Below are the code and all the weights of a small trained network. Each question names an input and a target symbol and asks about switching units off, where a switched-off unit gives its printed mean instead of its output.

import numpy as np


def w(rows, s, z=0):
    codes = np.array(rows[::2]) - 128.0
    scale = np.full(codes.shape[1], s)
    scale[-1] = z or s
    return codes * scale


def f(y):
    return np.maximum(y, 0)


def softmax(a):
    e = np.exp(a - a.max(-1, keepdims=True))
    return e / e.sum(-1, keepdims=True)


def log_softmax(a):
    a = a - a.max(-1, keepdims=True)
    return a - np.log(np.exp(a).sum(-1, keepdims=True))


def net(x, mask):
    ids = ['ΓΔΘΛΩαβεημπτφψ'.index(c) for c in x.split()]
    T = len(ids)
    res = E[ids] + P[:T]
    r = res
    for j in range(2):
        rows = slice(4 * j, 4 * j + 4)
        q, k, v = (r @ M[0][rows].T for M in (Q, K, V))
        z = softmax(np.where(np.tri(T) > 0, q @ k.T / 4**0.5, -1e9)) @ v
        o = O[0][rows]
        res = res + np.where(mask[j], z, o[:, -1]) @ o[:, :-1]
    y = f(res @ A[0][:, :-1].T + A[0][:, -1])
    res = res + np.where(mask[2:18], y, B[0][:, -1]) @ B[0][:, :-1]
    return log_softmax(res[-1] @ U[:, :-1].T + U[:, -1])


Q, K, V, O, A, B = {}, {}, {}, {}, {}, {}
E = w([
[49,99,214,246,185,155,169,39],'Γ',
[89,91,147,59,171,27,239,94],'Δ',
[175,110,79,82,24,65,111,139],'Θ',
[26,157,124,175,116,182,111,50],'Λ',
[224,71,143,188,94,72,109,151],'Ω',
[48,52,106,223,163,115,152,178],'α',
[118,77,46,164,46,138,90,203],'β',
[28,147,79,51,99,122,136,104],'ε',
[184,139,183,79,120,52,152,71],'η',
[113,186,237,102,153,128,125,2],'μ',
[47,64,76,191,37,121,150,48],'π',
[181,170,154,176,59,161,73,91],'τ',
[148,127,238,178,154,113,144,156],'φ',
[151,115,98,63,161,39,177,215],'ψ',
],0.0071)
P = w([
[101,184,113,200,110,79,167,137],'0',
[104,53,87,101,188,120,31,62],'1',
[85,213,110,188,48,1,158,119],'2',
[134,145,193,150,72,142,248,175],'3',
[111,32,197,45,106,202,77,148],'4',
[166,155,155,212,36,43,187,105],'5',
],0.009)
Q[0] = w([
[131,143,207,143,27,154,220,138],'head 0',
[126,189,157,215,55,23,192,131],'head 0',
[149,180,47,164,154,71,91,104],'head 0',
[164,154,141,149,87,169,140,121],'head 0',
[120,171,118,146,74,96,110,113],'head 1',
[102,132,195,143,61,44,80,98],'head 1',
[131,132,207,137,60,99,201,151],'head 1',
[129,117,51,95,254,166,50,118],'head 1',
],0.0098)
K[0] = w([
[132,138,201,107,69,217,171,165],'head 0',
[111,2,175,27,112,238,105,145],'head 0',
[100,71,82,105,145,125,54,74],'head 0',
[122,133,134,140,83,168,129,127],'head 0',
[125,82,76,108,110,153,131,111],'head 1',
[124,55,156,43,140,231,55,93],'head 1',
[154,75,209,86,108,203,167,163],'head 1',
[109,206,83,191,178,32,88,83],'head 1',
],0.01)
V[0] = w([
[169,58,155,178,123,79,150,130],'head 0',
[224,145,169,169,178,157,105,171],'head 0',
[12,125,136,198,155,207,109,136],'head 0',
[145,182,237,136,219,147,137,54],'head 0',
[195,170,117,140,73,158,88,90],'head 1',
[194,167,97,96,63,104,109,145],'head 1',
[127,142,140,131,87,130,132,32],'head 1',
[137,106,126,224,100,176,91,96],'head 1',
],0.011)
O[0] = w([
[116,75,141,174,138,54,58,130,253],'head 0',
[79,186,201,174,177,101,88,133,84],'head 0',
[86,101,132,169,158,222,158,187,157],'head 0',
[203,166,129,206,209,161,100,114,152],'head 0',
[131,144,216,121,114,127,161,38,97],'head 1',
[115,154,147,95,84,94,132,61,62],'head 1',
[207,86,155,151,135,149,180,42,179],'head 1',
[93,77,247,169,141,170,140,118,199],'head 1',
],0.011,0.003)
A[0] = w([
[69,191,178,124,60,75,157,169,79],'neuron 0',
[171,44,115,115,162,182,166,110,177],'neuron 1',
[123,91,58,69,116,141,64,130,252],'neuron 2',
[88,64,139,152,155,243,139,160,110],'neuron 3',
[126,254,110,199,120,61,102,129,132],'neuron 4',
[115,108,165,59,113,157,103,79,211],'neuron 5',
[107,58,127,73,102,137,187,140,139],'neuron 6',
[223,169,121,167,167,201,213,157,50],'neuron 7',
[120,71,201,95,142,183,55,147,75],'neuron 8',
[89,237,135,149,79,163,171,207,216],'neuron 9',
[114,67,188,66,68,137,137,129,122],'neuron 10',
[58,89,100,126,180,192,77,201,66],'neuron 11',
[178,145,199,141,196,166,46,134,118],'neuron 12',
[123,111,131,128,124,58,91,26,196],'neuron 13',
[147,130,104,161,97,134,239,60,154],'neuron 14',
[192,101,74,128,128,156,71,175,178],'neuron 15',
],0.0072,0.0039)
B[0] = w([
[10,106,162,106,72,78,122,64,202],'neuron 0',
[63,128,117,101,133,158,7,147,218],'neuron 1',
[125,109,167,118,228,162,171,53,229],'neuron 2',
[188,91,151,74,122,66,108,168,232],'neuron 3',
[140,225,164,79,185,104,82,221,233],'neuron 4',
[140,91,87,145,218,99,171,95,210],'neuron 5',
[144,130,74,209,118,179,64,161,219],'neuron 6',
[52,145,133,57,110,161,22,2,197],'neuron 7',
[164,138,46,51,155,42,173,50,196],'neuron 8',
[48,143,132,66,201,255,206,184,207],'neuron 9',
[133,159,46,243,153,84,145,95,231],'neuron 10',
[181,123,143,88,83,74,188,120,203],'neuron 11',
[108,134,24,161,85,76,186,104,250],'neuron 12',
[154,65,184,82,147,162,105,201,254],'neuron 13',
[213,212,128,107,35,186,120,138,227],'neuron 14',
[104,113,155,142,184,83,200,20,203],'neuron 15',
],0.0065,0.0064)
U = w([
[104,22,150,123,221,144,75,65,251],'Γ',
[217,145,46,160,184,73,226,79,86],'Δ',
[150,130,97,99,25,42,149,80,45],'Θ',
[109,110,192,51,112,212,56,161,171],'Λ',
[77,92,216,126,100,94,10,153,40],'Ω',
[139,80,172,101,135,160,202,201,101],'α',
[10,125,119,178,106,137,146,94,42],'β',
[148,175,66,93,113,199,205,126,112],'ε',
[252,170,141,73,109,120,67,200,109],'η',
[124,215,107,135,135,142,37,60,43],'μ',
[176,107,92,200,56,149,45,193,136],'π',
[146,143,248,153,119,169,254,80,187],'τ',
[106,193,126,236,219,138,96,190,233],'φ',
[56,182,109,27,142,102,85,142,75],'ψ',
],0.0053,0.0028)

Each question gives the input, a string of symbols that net reads in full, and the target symbol t.
The units are the heads (4 rows each of Q, K, V and O) and the neurons (one row each of A and B). Each row of codes is followed by its name. A weight is (code - 128) times the scale printed after its matrix; where a second scale follows, it is the last column's (O, A, B and U).
mask holds one flag per unit, heads first, then neurons. A switched-off unit (its flag False) gives its mean, the last column of its rows in O or B, instead of its output. The means were averaged over made-up inputs and are rounded, as every weight is.
A unit's drop is (log p(t) with every unit on - log p(t) with that unit switched off) / (log p(t) with every unit on - log p(t) with every unit switched off).
The circuit of an input: a set's keep is (log p(t) with only the set's units on - log p(t) with every unit switched off) / (log p(t) with every unit on - log p(t) with every unit switched off). Starting from the 12 units with the biggest drops (on a tie, the unit counted first), units are removed one at a time, each time the one whose removal leaves the highest keep (on an exact tie, the one counted first), for as long as the keep stays at least 0.8.
circuit, biggest first: the units of the circuit, biggest drop first
top k neurons: the k neurons with the biggest drops, biggest first
which heads matter: for each layer, one digit per head in row order, 1 if its drop is at least 0.15 and else 0, layers parted by /
drop when u is switched off: that unit's drop, to one decimal
input Δ ε Δ, target ε: which heads matter	10
input α Γ Ω, target Γ: circuit, biggest first	(head 1; neuron 7; head 0)
input Θ Θ μ τ Γ ψ, target Γ: which heads matter	11
input α Δ η φ Θ Ω, target Θ: circuit, biggest first	(head 0)
input φ φ τ, target φ: which heads matter	10
input μ φ Δ, target φ: circuit, biggest first	(head 0; head 1)
input Ω β β ε ψ ψ, target ψ: which heads matter	11
input τ π φ ε μ ψ, target μ: circuit, biggest first	(head 0; neuron 7; head 1; neuron 14)
input τ Γ Λ ψ ε Γ, target ε: circuit, biggest first	(head 0; neuron 14)
input Δ Ω ε ε α φ, target α: circuit, biggest first	(head 1; head 0; neuron 9; neuron 11)
input Γ τ Γ, target τ: which heads matter	01
input β α η Θ Δ τ, target Δ: circuit, biggest first	(head 1; neuron 15)
input Δ ψ Δ, target ψ: top 2 neurons	(neuron 4; neuron 0)
input Δ Θ φ τ, target τ: circuit, biggest first	(head 1)
input β β π, target β: top 2 neurons	(neuron 0; neuron 10)
input Θ ε Δ φ φ, target Δ: top 2 neurons	(neuron 8; neuron 12)
input α Λ Θ, target Λ: top 2 neurons	(neuron 7; neuron 1)
input φ Λ ε α φ, target Δ: top 2 neurons	(neuron 8; neuron 11)
input φ β φ, target β: top 2 neurons	(neuron 0; neuron 10)
input π π τ, target π: top neuron	(neuron 6)
input η Γ τ, target Γ: top 2 neurons	(neuron 7; neuron 15)
input ψ Ω τ τ Λ Ω, target Λ: top 2 neurons	(neuron 7; neuron 1)
input τ η ε, target η: drop when neuron 13 is switched off	0.1
input β φ Θ β Θ Θ, target Θ: drop when head 1 is switched off	0.2
input α Θ ε, target Θ: drop when head 1 is switched off	0.3
